Here is a tiny trained network, its code and every weight. The questions are about switching its units off for an input and a class, where a switched-off unit gives its printed mean instead of its output.

import numpy as np


def w(rows, s, z=0):
    codes = np.array(rows[::2]) - 128.0
    scale = np.full(codes.shape[1], s)
    scale[-1] = z or s
    return codes * scale


def f(y):
    return y / 2 * (1 + np.tanh(0.7978845608 * (y + 0.044715 * y**3)))


def log_softmax(a):
    a = a - a.max(-1, keepdims=True)
    return a - np.log(np.exp(a).sum(-1, keepdims=True))


def net(x, mask):
    res = np.array(x, float).reshape(1, 7) / 4 @ E
    y = f(res @ A[0][:, :-1].T + A[0][:, -1])
    res = res + np.where(mask, y, B[0][:, -1]) @ B[0][:, :-1]
    return log_softmax(res[-1] @ U[:, :-1].T + U[:, -1])


A, B = {}, {}
E = w([
[130,129,126],'x0',
[116,135,249],'x1',
[128,128,129],'x2',
[128,128,128],'x3',
[199,100,142],'x4',
[168,201,116],'x5',
[127,127,129],'x6',
],0.014)
A[0] = w([
[134,128,81,31],'n0',
[82,156,114,53],'n1',
[101,68,131,239],'n2',
[144,204,126,177],'n3',
[68,166,111,12],'n4',
[95,115,114,255],'n5',
[220,95,142,25],'n6',
[146,178,122,124],'n7',
[210,65,120,42],'n8',
[124,84,6,144],'n9',
[208,66,119,92],'n10',
[225,104,160,28],'n11',
],0.016,0.0045)
B[0] = w([
[59,214,254,154],'n0',
[52,100,57,145],'n1',
[248,94,146,188],'n2',
[189,87,85,182],'n3',
[65,96,72,151],'n4',
[167,27,64,170],'n5',
[58,81,97,172],'n6',
[182,136,21,155],'n7',
[92,100,79,178],'n8',
[151,211,189,254],'n9',
[72,146,128,185],'n10',
[73,124,106,177],'n11',
],0.0078,0.014)
U = w([
[3,119,78,32],'0',
[202,112,92,134],'1',
[130,134,128,253],'2',
[88,196,212,54],'3',
[139,123,112,174],'4',
],0.014,0.006)

Each question gives the input, the list of numbers given to net, and the class t.
The units are the neurons (one row each of A and B). Each row of codes is followed by its name. A weight is (code - 128) times the scale printed after its matrix; where a second scale follows, it is the last column's (A, B and U).
mask holds one flag per neuron, in row order. A switched-off neuron (its flag False) gives its mean, the last column of its row in B, instead of its output. The means were averaged over made-up inputs and are rounded, as every weight is.
A unit's drop is (log p(t) with every unit on - log p(t) with that unit switched off) / (log p(t) with every unit on - log p(t) with every unit switched off).
The circuit of an input: a set's keep is (log p(t) with only the set's units on - log p(t) with every unit switched off) / (log p(t) with every unit on - log p(t) with every unit switched off). Starting from all 12 units, units are removed one at a time, each time the one whose removal leaves the highest keep (on an exact tie, the one counted first), for as long as the keep stays at least 0.8.
circuit, biggest first: the units of the circuit, biggest drop first
unit that matters most: the unit with the biggest drop
k most important neurons: the k neurons with the biggest drops, biggest first
drop when u is switched off: that unit's drop, to one decimal
input [-7,-7,3,7,-4,-8,-4], class 1: 2 most important neurons : [n5, n2]
input [5,-8,-3,1,8,4,4], class 0: circuit, biggest first : [n6, n10]
input [-5,0,8,-1,-6,8,-8], class 1: circuit, biggest first : [n3]
input [-2,3,-3,4,-1,4,5], class 1: circuit, biggest first : [n0, n3]
input [-8,7,4,-3,-3,8,2], class 1: 3 most important neurons : [n3, n7, n9]
input [0,-6,4,-7,7,-4,-8], class 0: circuit, biggest first : [n8, n10]
input [-1,-8,3,-2,4,3,7], class 3: circuit, biggest first : [n9, n0]
input [-4,5,-6,4,-8,-2,-1], class 0: 3 most important neurons : [n9, n4, n1]
input [-1,3,-4,-4,2,-4,-5], class 1: circuit, biggest first : [n2, n0]
input [2,0,-8,-1,8,6,-7], class 0: 2 most important neurons : [n6, n11]
input [2,8,1,-8,8,8,3], class 0: 4 most important neurons : [n11, n6, n2, n9]
input [-4,-6,-3,3,-1,5,-8], class 3: 2 most important neurons : [n0, n9]
input [-4,-3,-7,-3,-1,-8,-2], class 1: 2 most important neurons : [n2, n5]
input [4,-6,-7,6,7,-6,-3], class 0: circuit, biggest first : [n10]
input [-6,5,5,-6,1,6,5], class 1: 2 most important neurons : [n3, n9]
input [-2,8,2,5,4,8,6], class 1: drop when n9 is switched off : 0.2
input [8,-8,0,2,-3,5,2], class 3: drop when n0 is switched off : 0.7
input [-5,-8,8,-3,6,7,-7], class 3: drop when n9 is switched off : 0.6
input [5,3,7,0,7,2,-3], class 0: drop when n8 is switched off : 0.0
input [-1,-2,5,8,-5,-4,1], class 2: unit that matters most : n2
